Below is a small trained network, with its code and all its weights. Each question gives an input and a target symbol and asks what happens when units are switched off, that is, made to give their printed mean instead of their output.

import numpy as np


def w(rows, s, z=0):
    codes = np.array(rows[::2]) - 128.0
    scale = np.full(codes.shape[1], s)
    scale[-1] = z or s
    return codes * scale


def f(y):
    return np.maximum(y, 0)


def softmax(a):
    e = np.exp(a - a.max(-1, keepdims=True))
    return e / e.sum(-1, keepdims=True)


def log_softmax(a):
    a = a - a.max(-1, keepdims=True)
    return a - np.log(np.exp(a).sum(-1, keepdims=True))


def net(x, mask):
    ids = ['ΓΞΣαδεηθλμπτφψω'.index(c) for c in x.split()]
    T = len(ids)
    res = E[ids] + P[:T]
    u = 0
    for l in range(2):
        q, k, v = (res @ M[l].T for M in (Q, K, V))
        z = softmax(np.where(np.tri(T) > 0, q @ k.T / 4**0.5, -1e9)) @ v
        res = res + np.where(mask[u], z, O[l][:, -1]) @ O[l][:, :-1]
        u += 1
        y = f(res @ A[l][:, :-1].T + A[l][:, -1])
        res = res + np.where(mask[u : u + 12], y, B[l][:, -1]) @ B[l][:, :-1]
        u += 12
    return log_softmax(res[-1] @ U[:, :-1].T + U[:, -1])


Q, K, V, O, A, B = {}, {}, {}, {}, {}, {}
E = w([
[148,151,146],'Γ',
[159,100,145],'Ξ',
[148,72,144],'Σ',
[168,167,151],'α',
[152,72,142],'δ',
[156,112,143],'ε',
[160,54,144],'η',
[163,104,143],'θ',
[128,139,142],'λ',
[111,138,148],'μ',
[154,194,149],'π',
[132,161,146],'τ',
[147,221,153],'φ',
[81,152,157],'ψ',
[126,249,152],'ω',
],0.016)
P = w([
[185,90,204],'0',
[200,121,233],'1',
[182,142,105],'2',
[188,142,86],'3',
[132,150,254],'4',
[142,166,121],'5',
[163,164,48],'6',
[116,179,250],'7',
[89,163,110],'8',
[122,169,24],'9',
[74,172,219],'10',
[36,172,100],'11',
[70,188,12],'12',
[41,183,190],'13',
],0.011)
Q[0] = w([
[159,82,32],'0.h1',
[139,104,228],'0.h1',
[168,124,255],'0.h1',
[237,162,63],'0.h1',
],0.0078)
K[0] = w([
[248,116,154],'0.h1',
[74,127,88],'0.h1',
[67,250,65],'0.h1',
[195,141,149],'0.h1',
],0.012)
V[0] = w([
[70,166,153],'0.h1',
[221,195,115],'0.h1',
[218,169,215],'0.h1',
[100,254,109],'0.h1',
],0.0087)
O[0] = w([
[52,104,218,134],'0.h1',
[69,137,90,204],'0.h1',
[102,128,107,255],'0.h1',
[7,120,106,168],'0.h1',
],0.013,0.0088)
A[0] = w([
[196,205,2,164],'0.n1',
[124,51,70,255],'0.n2',
[85,154,68,174],'0.n3',
[93,104,140,96],'0.n4',
[202,211,112,98],'0.n5',
[226,148,103,16],'0.n6',
[126,120,70,101],'0.n7',
[115,57,90,190],'0.n8',
[71,109,49,156],'0.n9',
[80,157,163,88],'0.n10',
[102,164,43,71],'0.n11',
[113,157,10,95],'0.n12',
],0.0085,0.0063)
B[0] = w([
[87,148,95,239],'0.n1',
[82,237,97,199],'0.n2',
[161,107,72,254],'0.n3',
[70,114,157,164],'0.n4',
[125,94,86,173],'0.n5',
[166,110,150,154],'0.n6',
[180,254,160,147],'0.n7',
[116,156,70,167],'0.n8',
[209,129,132,239],'0.n9',
[61,142,112,207],'0.n10',
[163,80,167,186],'0.n11',
[194,122,102,200],'0.n12',
],0.0078,0.0089)
Q[1] = w([
[221,130,74],'1.h1',
[185,252,4],'1.h1',
[143,83,46],'1.h1',
[179,84,224],'1.h1',
],0.0046)
K[1] = w([
[132,110,242],'1.h1',
[186,42,201],'1.h1',
[145,5,163],'1.h1',
[20,254,218],'1.h1',
],0.0069)
V[1] = w([
[192,144,51],'1.h1',
[2,100,114],'1.h1',
[8,170,50],'1.h1',
[86,187,222],'1.h1',
],0.0076)
O[1] = w([
[255,127,110,248],'1.h1',
[123,188,147,23],'1.h1',
[238,235,226,111],'1.h1',
[49,241,221,47],'1.h1',
],0.005,0.011)
A[1] = w([
[193,101,49,74],'1.n1',
[94,54,251,235],'1.n2',
[115,181,140,65],'1.n3',
[189,139,89,74],'1.n4',
[186,157,146,2],'1.n5',
[202,143,94,86],'1.n6',
[135,105,246,162],'1.n7',
[185,129,91,42],'1.n8',
[75,107,225,99],'1.n9',
[30,24,95,77],'1.n10',
[110,137,141,135],'1.n11',
[119,104,56,190],'1.n12',
],0.011,0.0057)
B[1] = w([
[142,122,176,251],'1.n1',
[134,108,3,145],'1.n2',
[98,80,169,142],'1.n3',
[91,98,172,195],'1.n4',
[49,135,171,135],'1.n5',
[48,130,124,197],'1.n6',
[116,87,7,137],'1.n7',
[61,128,236,184],'1.n8',
[104,116,93,142],'1.n9',
[77,247,204,191],'1.n10',
[136,159,128,136],'1.n11',
[231,77,153,245],'1.n12',
],0.0075,0.017)
U = w([
[192,144,115,93],'Γ',
[139,84,124,53],'Ξ',
[111,89,161,11],'Σ',
[167,172,156,106],'α',
[112,93,160,64],'δ',
[156,81,107,124],'ε',
[71,71,173,51],'η',
[130,65,108,132],'θ',
[166,107,91,155],'λ',
[143,85,48,210],'μ',
[119,141,143,188],'π',
[143,125,83,253],'τ',
[92,157,149,249],'φ',
[97,84,45,156],'ψ',
[8,123,180,84],'ω',
],0.013,0.0044)

Each question gives the input, a string of symbols that net reads in full, and the target symbol t.
The units are the heads (4 rows each of Q, K, V and O) and the neurons (one row each of A and B). Each row of codes is followed by its name. A weight is (code - 128) times the scale printed after its matrix; where a second scale follows, it is the last column's (O, A, B and U).
mask holds one flag per unit, layer by layer, with each layer's heads first. A switched-off unit (its flag False) gives its mean, the last column of its rows in O or B, instead of its output. The means were averaged over made-up inputs and are rounded, as every weight is.
A unit's drop is (log p(t) with every unit on - log p(t) with that unit switched off) / (log p(t) with every unit on - log p(t) with every unit switched off).
The circuit of an input: a set's keep is (log p(t) with only the set's units on - log p(t) with every unit switched off) / (log p(t) with every unit on - log p(t) with every unit switched off). Starting from the 12 units with the biggest drops (on a tie, the unit counted first), units are removed one at a time, each time the one whose removal leaves the highest keep (on an exact tie, the one counted first), for as long as the keep stays at least 0.8.
units of the circuit, in order: the units of the circuit, biggest drop first
most important unit: the unit with the biggest drop
top k neurons: the k neurons with the biggest drops, biggest first
top k neurons in layer l: the k neurons of layer l with the biggest drops, biggest first
input ψ ε α ω μ, target ω: units of the circuit, in order : (0.h1)
input η λ ψ π η, target ψ: top 3 neurons : (0.n3, 1.n12, 1.n2)
input φ ω τ ψ θ η Σ, target φ: units of the circuit, in order : (1.h1, 0.n2)
input φ θ μ Σ λ θ τ ω θ ε Ξ ω η, target φ: top 3 neurons : (0.n2, 0.n9, 0.n7)
input η Σ φ ε Γ Γ η, target η: top 2 neurons in layer 1 : (1.n8, 1.n10)
input ψ η Γ ω φ η η λ φ δ ω ψ μ δ, target ψ: top 3 neurons : (1.n2, 0.n1, 0.n3)
input η ω ω Ξ φ η θ, target η: top 2 neurons in layer 1 : (1.n8, 1.n10)
input η Σ λ π δ ψ Ξ μ φ τ, target η: top 2 neurons in layer 0 : (0.n6, 0.n5)
input α φ ω μ Σ, target ω: top 2 neurons : (1.n12, 0.n4)
input τ Ξ Γ λ Ξ δ ω φ Γ Σ ω τ ψ ε, target ψ: top 2 neurons : (1.n2, 0.n1)
input φ Γ Γ, target φ: top 2 neurons : (1.n12, 0.n2)
input φ α τ, target φ: units of the circuit, in order : (1.h1, 0.h1)
input ω ω ε ψ ω δ Ξ ω δ η λ τ φ, target ω: top 3 neurons : (1.n6, 1.n5, 0.n2)
input δ ψ τ η ψ θ μ μ, target μ: top 2 neurons : (0.n1, 1.n2)
input τ δ η ω α Ξ ψ θ, target ψ: most important unit : 1.h1
input η Γ φ α ω, target ω: top 2 neurons : (0.n10, 1.n12)
input μ δ α λ ω η μ α ω η α ψ θ φ, target ψ: top 2 neurons in layer 0 : (0.n1, 0.n2)
input η μ Γ, target η: top 2 neurons in layer 1 : (1.n10, 1.n8)
input ω μ θ τ φ Γ φ ψ, target ψ: top 4 neurons : (1.n2, 0.n1, 1.n7, 1.n8)
input η φ Σ φ ω μ ψ φ ω τ Σ, target ω: top 3 neurons : (1.n10, 0.n10, 0.n4)
input φ θ α, target φ: units of the circuit, in order : (1.h1, 0.h1, 1.n12)
input η θ Ξ ω π, target ω: top 2 neurons in layer 0 : (0.n10, 0.n6)
input δ μ ω φ Γ δ ω π, target ω: top 2 neurons in layer 1 : (1.n12, 1.n10)
input φ φ φ ψ π δ μ, target φ: units of the circuit, in order : (1.h1, 0.h1)
input δ φ δ ω τ Ξ α φ η θ Σ α ψ τ, target ψ: top 4 neurons : (1.n2, 0.n1, 1.n7, 1.n12)
input ω φ Ξ ψ Ξ π ψ Ξ, target ψ: top 3 neurons : (1.n7, 1.n2, 1.n12)
input ε δ Γ θ τ ω Γ Γ, target ω: top 3 neurons : (1.n10, 0.n10, 0.n4)
input π ω ψ δ η, target ψ: top 3 neurons in layer 1 : (1.n7, 1.n2, 1.n12)
